Below are the code and all the weights of a small trained network. Each question names an input and a class and asks about switching units off, where a switched-off unit gives its printed mean instead of its output.

import numpy as np


def w(rows, s, z=0):
    codes = np.array(rows[::2]) - 128.0
    scale = np.full(codes.shape[1], s)
    scale[-1] = z or s
    return codes * scale


def norm(h):
    return h / np.sqrt((h * h).mean(-1, keepdims=True) + 1e-5)


def f(y):
    return y / 2 * (1 + np.tanh(0.7978845608 * (y + 0.044715 * y**3)))


def log_softmax(a):
    a = a - a.max(-1, keepdims=True)
    return a - np.log(np.exp(a).sum(-1, keepdims=True))


def net(x, mask):
    res = np.array(x, float).reshape(1, 2) / 4 @ E
    u = 0
    for l in range(3):
        y = f(norm(res) @ A[l][:, :-1].T + A[l][:, -1])
        res = res + np.where(mask[u : u + 7], y, B[l][:, -1]) @ B[l][:, :-1]
        u += 7
    return log_softmax(norm(res)[-1] @ U[:, :-1].T + U[:, -1])


A, B = {}, {}
E = w([
[80,233,148,214,74,22,140],'x0',
[146,94,211,93,119,155,254],'x1',
],0.0088)
A[0] = w([
[117,85,114,50,206,233,161,57],'L0N0',
[66,47,89,110,132,145,83,187],'L0N1',
[87,211,64,174,65,115,114,125],'L0N2',
[222,54,251,80,136,227,183,249],'L0N3',
[30,204,210,132,161,206,231,126],'L0N4',
[3,158,156,211,52,58,200,120],'L0N5',
[120,202,149,183,179,3,58,174],'L0N6',
],0.0053,0.0017)
B[0] = w([
[50,93,86,105,212,102,153,199],'L0N0',
[136,168,110,207,137,106,242,159],'L0N1',
[222,125,72,61,177,193,219,190],'L0N2',
[217,121,103,36,193,77,139,254],'L0N3',
[148,221,130,88,83,23,1,189],'L0N4',
[60,98,230,212,179,160,100,240],'L0N5',
[109,223,174,48,22,153,140,223],'L0N6',
],0.0065,0.0067)
A[1] = w([
[61,177,110,199,111,86,53,180],'L1N0',
[121,1,104,122,159,164,84,253],'L1N1',
[60,136,158,166,137,102,144,184],'L1N2',
[159,167,73,95,55,169,121,75],'L1N3',
[103,137,135,161,50,109,77,225],'L1N4',
[136,134,133,140,148,61,145,145],'L1N5',
[32,109,159,177,64,135,137,161],'L1N6',
],0.0091,0.0024)
B[1] = w([
[165,125,137,97,124,162,159,254],'L1N0',
[78,182,216,168,115,152,154,234],'L1N1',
[188,135,170,161,165,185,132,185],'L1N2',
[142,61,60,151,101,129,85,165],'L1N3',
[103,54,105,204,164,175,200,215],'L1N4',
[130,57,127,157,78,147,135,160],'L1N5',
[97,181,159,104,254,175,170,196],'L1N6',
],0.0092,0.0062)
A[2] = w([
[247,83,199,132,70,84,120,62],'L2N0',
[148,112,182,85,181,129,167,92],'L2N1',
[169,110,113,102,189,148,156,165],'L2N2',
[156,81,111,75,133,105,122,47],'L2N3',
[193,163,179,128,84,124,210,252],'L2N4',
[106,65,178,100,115,151,146,9],'L2N5',
[159,114,119,81,142,124,127,103],'L2N6',
],0.012,0.0018)
B[2] = w([
[57,146,77,59,179,19,86,163],'L2N0',
[152,106,48,133,78,120,110,254],'L2N1',
[140,165,138,145,60,161,138,201],'L2N2',
[76,123,161,128,137,184,102,163],'L2N3',
[44,146,161,128,177,122,90,230],'L2N4',
[191,99,96,206,82,114,76,155],'L2N5',
[110,165,104,250,140,123,135,155],'L2N6',
],0.011,0.0098)
U = w([
[75,141,122,106,147,3,97,99],'0',
[194,101,54,164,77,180,151,157],'1',
[218,69,224,122,100,67,140,1],'2',
[68,177,220,192,173,172,149,191],'3',
],0.013,0.0044)

Each question gives the input, the list of numbers given to net, and the class t.
The units are the neurons (one row each of A and B). Each row of codes is followed by its name. A weight is (code - 128) times the scale printed after its matrix; where a second scale follows, it is the last column's (A, B and U).
mask holds one flag per neuron, layer by layer. A switched-off neuron (its flag False) gives its mean, the last column of its row in B, instead of its output. The means were averaged over made-up inputs and are rounded, as every weight is.
A unit's drop is (log p(t) with every unit on - log p(t) with that unit switched off) / (log p(t) with every unit on - log p(t) with every unit switched off).
The circuit of an input: a set's keep is (log p(t) with only the set's units on - log p(t) with every unit switched off) / (log p(t) with every unit on - log p(t) with every unit switched off). Starting from the 12 units with the biggest drops (on a tie, the unit counted first), units are removed one at a time, each time the one whose removal leaves the highest keep (on an exact tie, the one counted first), for as long as the keep stays at least 0.8.
units of the circuit, in order: the units of the circuit, biggest drop first
unit that matters most: the unit with the biggest drop
top k neurons: the k neurons with the biggest drops, biggest first
top k neurons in layer l: the k neurons of layer l with the biggest drops, biggest first
drop of u: that unit's drop, to one decimal
input [-6,6], class 1: units of the circuit, in order	[L2N1]
input [-4,-7], class 3: top 4 neurons in layer 2	[L2N1 L2N5 L2N2 L2N0]
input [-4,-6], class 3: top 4 neurons	[L1N1 L2N1 L0N6 L0N4]
input [-3,5], class 1: top 2 neurons	[L2N1 L0N0]
input [0,0], class 0: top 4 neurons	[L0N5 L0N6 L1N6 L1N4]
input [3,-7], class 1: top 2 neurons	[L1N3 L0N2]
input [2,-3], class 1: top 3 neurons	[L1N3 L1N1 L0N2]
input [-5,-8], class 3: top 3 neurons	[L2N1 L1N1 L0N6]
input [2,3], class 0: top 3 neurons	[L0N4 L2N0 L1N1]
input [-2,-4], class 1: top 2 neurons in layer 0	[L0N5 L0N1]
input [1,-2], class 1: top 2 neurons	[L1N3 L0N2]
input [-5,-5], class 3: top 2 neurons	[L1N1 L2N1]
input [-8,-8], class 3: top 2 neurons	[L1N1 L2N1]
input [-1,-3], class 1: unit that matters most	L0N5
input [1,-5], class 1: drop of L1N3	0.2
